Below is a small trained network, with its code and all its weights. Each question gives an input and a target symbol and asks what happens when units are switched off, that is, made to give their printed mean instead of their output.

import numpy as np


def w(rows, s, z=0):
    codes = np.array(rows[::2]) - 128.0
    scale = np.full(codes.shape[1], s)
    scale[-1] = z or s
    return codes * scale


def f(y):
    return y / 2 * (1 + np.tanh(0.7978845608 * (y + 0.044715 * y**3)))


def softmax(a):
    e = np.exp(a - a.max(-1, keepdims=True))
    return e / e.sum(-1, keepdims=True)


def log_softmax(a):
    a = a - a.max(-1, keepdims=True)
    return a - np.log(np.exp(a).sum(-1, keepdims=True))


def net(x, mask):
    ids = ['αβεθξπστφ'.index(c) for c in x.split()]
    T = len(ids)
    res = E[ids] + P[:T]
    u = 0
    for l in range(2):
        r = res
        for j in range(3):
            rows = slice(4 * j, 4 * j + 4)
            q, k, v = (r @ M[l][rows].T for M in (Q, K, V))
            z = softmax(np.where(np.tri(T) > 0, q @ k.T / 4**0.5, -1e9)) @ v
            o = O[l][rows]
            res = res + np.where(mask[u + j], z, o[:, -1]) @ o[:, :-1]
        u += 3
        y = f(res @ A[l][:, :-1].T + A[l][:, -1])
        res = res + np.where(mask[u : u + 4], y, B[l][:, -1]) @ B[l][:, :-1]
        u += 4
    return log_softmax(res[-1] @ U[:, :-1].T + U[:, -1])


Q, K, V, O, A, B = {}, {}, {}, {}, {}, {}
E = w([
[104,141,54,104,189,130],'α',
[145,126,55,2,118,233],'β',
[135,117,109,175,151,7],'ε',
[158,164,158,129,165,254],'θ',
[184,148,211,180,147,136],'ξ',
[176,84,103,71,27,63],'π',
[164,138,107,89,157,93],'σ',
[228,136,158,43,101,200],'τ',
[94,53,32,62,107,48],'φ',
],0.0071)
P = w([
[216,114,63,134,187,137],'0',
[27,203,228,37,115,77],'1',
[117,64,136,120,119,112],'2',
[204,193,108,112,128,128],'3',
[90,2,4,213,137,230],'4',
[102,117,174,143,154,117],'5',
[180,190,128,113,81,179],'6',
],0.0088)
Q[0] = w([
[89,71,98,187,158,198],'0.h1',
[136,247,186,70,93,94],'0.h1',
[190,247,182,101,127,134],'0.h1',
[209,131,79,144,85,136],'0.h1',
[160,138,178,164,95,147],'0.h2',
[107,80,54,165,137,120],'0.h2',
[187,152,163,127,120,115],'0.h2',
[162,81,119,172,104,164],'0.h2',
[232,186,154,198,125,198],'0.h3',
[104,241,223,2,166,104],'0.h3',
[241,167,97,198,122,248],'0.h3',
[237,127,78,225,130,203],'0.h3',
],0.0068)
K[0] = w([
[19,159,175,153,145,156],'0.h1',
[176,100,101,67,68,126],'0.h1',
[160,77,123,106,52,132],'0.h1',
[126,96,102,185,151,160],'0.h1',
[207,115,94,168,133,149],'0.h2',
[43,107,86,120,109,97],'0.h2',
[176,137,142,188,124,128],'0.h2',
[112,92,59,165,142,129],'0.h2',
[191,254,238,139,181,152],'0.h3',
[253,70,15,219,167,214],'0.h3',
[146,233,238,85,166,174],'0.h3',
[124,215,208,86,141,128],'0.h3',
],0.0076)
V[0] = w([
[147,109,87,167,121,70],'0.h1',
[42,167,162,104,133,101],'0.h1',
[46,208,188,120,105,144],'0.h1',
[62,184,204,108,132,107],'0.h1',
[43,188,219,114,100,158],'0.h2',
[62,122,72,100,162,145],'0.h2',
[78,217,192,147,94,154],'0.h2',
[165,163,143,142,155,145],'0.h2',
[160,154,131,174,180,150],'0.h3',
[250,225,152,76,149,159],'0.h3',
[2,95,44,90,56,118],'0.h3',
[50,118,167,188,101,86],'0.h3',
],0.0067)
O[0] = w([
[132,105,103,132,104,96,159],'0.h1',
[57,113,173,143,146,122,97],'0.h1',
[70,123,184,191,139,173,22],'0.h1',
[79,107,194,171,155,150,56],'0.h1',
[66,181,128,172,63,129,19],'0.h2',
[90,130,127,28,138,152,198],'0.h2',
[99,198,130,183,91,107,5],'0.h2',
[167,156,113,158,114,142,99],'0.h2',
[141,149,158,117,198,103,104],'0.h3',
[202,140,106,3,193,142,162],'0.h3',
[49,137,98,138,43,127,173],'0.h3',
[102,93,125,230,149,133,25],'0.h3',
],0.0068,0.0031)
A[0] = w([
[88,38,73,126,120,150,184],'0.n1',
[56,150,87,122,54,149,206],'0.n2',
[226,179,158,171,211,189,118],'0.n3',
[254,130,24,90,161,161,253],'0.n4',
],0.0061,0.0018)
B[0] = w([
[97,179,128,150,194,210,169],'0.n1',
[20,196,118,137,25,146,151],'0.n2',
[52,95,119,144,3,152,158],'0.n3',
[191,65,19,239,128,108,245],'0.n4',
],0.0055,0.012)
Q[1] = w([
[140,164,39,146,60,123],'1.h1',
[91,93,195,157,192,141],'1.h1',
[41,114,227,131,181,104],'1.h1',
[131,65,141,106,148,164],'1.h1',
[137,125,192,27,75,129],'1.h2',
[105,120,126,110,87,90],'1.h2',
[142,158,178,109,109,85],'1.h2',
[160,175,140,158,112,29],'1.h2',
[183,176,160,83,115,59],'1.h3',
[132,249,139,46,148,139],'1.h3',
[139,174,81,124,254,166],'1.h3',
[195,78,112,135,161,111],'1.h3',
],0.0068)
K[1] = w([
[77,134,158,82,80,104],'1.h1',
[149,89,104,179,150,151],'1.h1',
[126,108,111,192,176,173],'1.h1',
[173,97,107,112,156,76],'1.h1',
[145,2,103,245,126,193],'1.h2',
[115,120,85,127,122,149],'1.h2',
[183,45,55,177,127,90],'1.h2',
[122,123,71,131,130,95],'1.h2',
[71,114,118,132,150,170],'1.h3',
[120,140,90,134,172,238],'1.h3',
[149,128,142,94,167,136],'1.h3',
[99,134,150,78,144,101],'1.h3',
],0.0084)
V[1] = w([
[85,178,163,88,102,126],'1.h1',
[108,90,112,204,130,184],'1.h1',
[152,87,82,186,130,137],'1.h1',
[94,138,169,138,122,154],'1.h1',
[163,91,114,131,148,2],'1.h2',
[129,122,108,125,149,6],'1.h2',
[187,89,136,205,90,135],'1.h2',
[67,175,101,64,193,18],'1.h2',
[166,85,93,173,184,134],'1.h3',
[96,143,167,135,59,116],'1.h3',
[126,167,169,90,192,129],'1.h3',
[151,111,73,176,187,110],'1.h3',
],0.0072)
O[1] = w([
[152,120,82,135,79,97,62],'1.h1',
[102,151,204,206,143,124,84],'1.h1',
[106,122,191,148,186,162,176],'1.h1',
[109,145,110,161,62,102,39],'1.h1',
[13,102,86,161,133,32,220],'1.h2',
[3,144,109,181,125,24,193],'1.h2',
[116,6,94,151,135,171,129],'1.h2',
[81,207,149,125,128,53,170],'1.h2',
[154,218,134,140,80,147,241],'1.h3',
[38,52,127,134,159,128,15],'1.h3',
[193,63,140,173,143,22,63],'1.h3',
[159,192,150,132,106,149,245],'1.h3',
],0.0052,0.011)
A[1] = w([
[107,163,22,169,66,56,220],'1.n1',
[8,64,100,166,192,102,223],'1.n2',
[114,7,231,78,212,180,1],'1.n3',
[255,12,85,97,160,111,84],'1.n4',
],0.0059,0.00099)
B[1] = w([
[178,116,109,171,87,161,247],'1.n1',
[57,30,103,112,119,115,149],'1.n2',
[226,73,247,221,3,127,153],'1.n3',
[110,189,127,246,201,22,210],'1.n4',
],0.0067,0.013)
U = w([
[98,226,188,85,211,115,170],'α',
[187,107,68,1,121,236,80],'β',
[16,124,170,190,149,66,24],'ε',
[203,134,191,94,133,192,121],'θ',
[117,71,180,183,96,130,50],'ξ',
[121,34,55,103,79,179,160],'π',
[88,89,117,67,185,133,250],'σ',
[154,129,93,170,191,88,149],'τ',
[130,182,140,185,37,106,139],'φ',
],0.0055,0.0026)

Each question gives the input, a string of symbols that net reads in full, and the target symbol t.
The units are the heads (4 rows each of Q, K, V and O) and the neurons (one row each of A and B). Each row of codes is followed by its name. A weight is (code - 128) times the scale printed after its matrix; where a second scale follows, it is the last column's (O, A, B and U).
mask holds one flag per unit, layer by layer, with each layer's heads first. A switched-off unit (its flag False) gives its mean, the last column of its rows in O or B, instead of its output. The means were averaged over made-up inputs and are rounded, as every weight is.
A unit's drop is (log p(t) with every unit on - log p(t) with that unit switched off) / (log p(t) with every unit on - log p(t) with every unit switched off).
The circuit of an input: a set's keep is (log p(t) with only the set's units on - log p(t) with every unit switched off) / (log p(t) with every unit on - log p(t) with every unit switched off). Starting from the 12 units with the biggest drops (on a tie, the unit counted first), units are removed one at a time, each time the one whose removal leaves the highest keep (on an exact tie, the one counted first), for as long as the keep stays at least 0.8.
units of the circuit, in order: the units of the circuit, biggest drop first
most important unit: the unit with the biggest drop
top k neurons: the k neurons with the biggest drops, biggest first
top k neurons in layer l: the k neurons of layer l with the biggest drops, biggest first
which heads matter: for each layer, one digit per head in row order, 1 if its drop is at least 0.15 and else 0, layers parted by /
input φ ε τ ε ε, target ε: most important unit -> 0.h1
input β φ α, target α: top 2 neurons -> [0.n4, 0.n3]
input π ε α φ φ, target ε: units of the circuit, in order -> [0.h1, 1.h2, 0.h3]
input φ φ ε φ, target π: which heads matter -> 001 / 101
input φ ξ α τ φ, target ξ: top 2 neurons in layer 1 -> [1.n3, 1.n2]
input α ξ α σ α, target ξ: which heads matter -> 111 / 101
input ξ θ σ ε ξ, target θ: which heads matter -> 100 / 110
input β ε α α α, target ε: which heads matter -> 101 / 010
input α φ ε φ φ φ φ, target β: which heads matter -> 001 / 010
input β π ε α θ, target π: which heads matter -> 001 / 101
input π ξ φ π ε θ β, target τ: which heads matter -> 101 / 001
input φ θ ε β θ α ξ, target τ: top 3 neurons -> [1.n4, 0.n4, 0.n2]
input φ α τ φ ε φ θ, target τ: top 3 neurons in layer 0 -> [0.n4, 0.n2, 0.n1]
input α φ σ θ β, target φ: most important unit -> 0.h3
input φ φ φ α ε, target φ: units of the circuit, in order -> [0.h3, 0.n4, 1.h2, 1.h1]
input α σ φ β, target τ: units of the circuit, in order -> [1.h3, 0.n4, 1.n4, 0.h3]
input ε θ φ π ξ β, target β: which heads matter -> 010 / 010
input π θ ε α φ, target θ: which heads matter -> 110 / 110
input π φ ε θ, target τ: which heads matter -> 001 / 001
input α φ φ, target φ: top 2 neurons in layer 0 -> [0.n4, 0.n1]
input φ α β β φ τ, target τ: top 4 neurons -> [1.n4, 0.n4, 0.n2, 0.n1]
input α φ ξ, target ξ: top neuron in layer 0 -> [0.n4]
input φ φ φ β σ, target φ: which heads matter -> 101 / 110
input ξ ε θ θ θ, target ε: top 2 neurons in layer 0 -> [0.n3, 0.n1]
input π φ β α τ, target φ: top 2 neurons -> [0.n4, 0.n2]
input ε ξ θ α π, target ξ: top 2 neurons in layer 1 -> [1.n3, 1.n2]
input φ φ π φ φ τ σ, target τ: most important unit -> 1.h3
input θ φ α ξ φ, target φ: top 3 neurons -> [0.n4, 0.n2, 1.n1]
